[[120 127 126 131 132 127 137 128 120 117 127 126 129 135 125]
 [133 123 133 121 115 116 101 122 139 136 129 136 125 132 133]
 [127 126 138 124 123 134 126 133 130 124 136 133 123 135 124]]
:
[[135 125 120 127 126 131 132 127 137 128 120 117 127 126 129]
 [132 133 133 123 133 121 115 116 101 122 139 136 129 136 125]
 [135 124 127 126 138 124 123 134 126 133 130 124 136 133 123]]

[[130 146 136 148 133 125 124 127 125]
 [130 118 125 142 110 128 135 126 133]
 [125 141 137 123 111 130 131 130 129]
 [124 110 117 133 120 131 127 125 129]
 [136 129 127 135 139 128 140 133 133]
 [123 105 118 126 130 120 120 127 124]
 [116 123 125 138 123 122 132 129 128]]
:
[[127 125 130 146 136 148 133 125 124]
 [126 133 130 118 125 142 110 128 135]
 [130 129 125 141 137 123 111 130 131]
 [125 129 124 110 117 133 120 131 127]
 [133 133 136 129 127 135 139 128 140]
 [127 124 123 105 118 126 130 120 120]
 [129 128 116 123 125 138 123 122 132]]

[[127 133 139 149 130 142]
 [123 124 124 149 124 141]
 [151 143 121 149 128 145]
 [127 152 118 149 114 133]
 [135 140 132 149 134 143]
 [128 147 131 149 112 135]
 [132 139 137 149 127 142]
 [109 107 121 149 127 141]
 [136 137 122 149 116 139]
 [135 133 133 149 140 143]
 [140 141 121 149 144 128]]
:
[[130 142 127 133 139 149]
 [124 141 123 124 124 149]
 [128 145 151 143 121 149]
 [114 133 127 152 118 149]
 [134 143 135 140 132 149]
 [112 135 128 147 131 149]
 [127 142 132 139 137 149]
 [127 141 109 107 121 149]
 [116 139 136 137 122 149]
 [140 143 135 133 133 149]
 [144 128 140 141 121 149]]

[[121 140 122 114 125]
 [122 113 132 140 150]
 [139 139 107 150 121]
 [140 137 106 147 118]
 [111 124 111 135 131]
 [126 110 130 121 149]
 [146 118 107 130 133]
 [106 119 119 145 129]
 [130 119 112 140 132]
 [108 130 108 127 128]
 [129 103 152 142 157]
 [104 131 128 141 128]]
:
[[114 125 121 140 122]
 [140 150 122 113 132]
 [150 121 139 139 107]
 [147 118 140 137 106]
 [135 131 111 124 111]
 [121 149 126 110 130]
 [130 133 146 118 107]
 [145 129 106 119 119]
 [140 132 130 119 112]
 [127 128 108 130 108]
 [142 157 129 103 152]
 [141 128 104 131 128]]

[[140 107 108 130 140 125 135 120]
 [132 127 141 129 152 129 134 108]]
:
[[135 120 140 107 108 130 140 125]
 [134 108 132 127 141 129 152 129]]

[[111 120 130 129 151 127 111 124 125]
 [122 120 123 128 112 120 124 137 144]
 [117 120 128 128 143 130 119 131 136]
 [114 123 128 123 138 133 115 117 132]
 [114 127 130 130 141 129 114 126 121]
 [140 137 125 136 121 121 138 136 125]
 [121 125 126 131 125 112 120 125 121]
 [115 125 131 130 148 131 115 128 123]]
:
[[124 125 111 120 130 129 151 127 111]
 [137 144 122 120 123 128 112 120 124]
 [131 136 117 120 128 128 143 130 119]
 [117 132 114 123 128 123 138 133 115]
 [126 121 114 127 130 130 141 129 114]
 [136 125 140 137 125 136 121 121 138]
 [125 121 121 125 126 131 125 112 120]
 [128 123 115 125 131 130 148 131 115]]

[[125 127 122 133 128 118 128 119 125 123 126 128 129 124 134]
 [129 146 129 121 154 122 147 127 148 128 115 125 123 132 138]
 [141 127 110 118 126 131 115 121 135 137 132 123 124 154 112]
 [110 130 130 117 135 128 135 128 127 130 119 115 120 132 124]
 [131 129 138 124 122 137 137 144 124 144 137 125 130 130 122]]
:
[[124 134 125 127 122 133 128 118 128 119 125 123 126 128 129]
 [132 138 129 146 129 121 154 122 147 127 148 128 115 125 123]
 [154 112 141 127 110 118 126 131 115 121 135 137 132 123 124]
 [132 124 110 130 130 117 135 128 135 128 127 130 119 115 120]
 [130 122 131 129 138 124 122 137 137 144 124 144 137 125 130]]
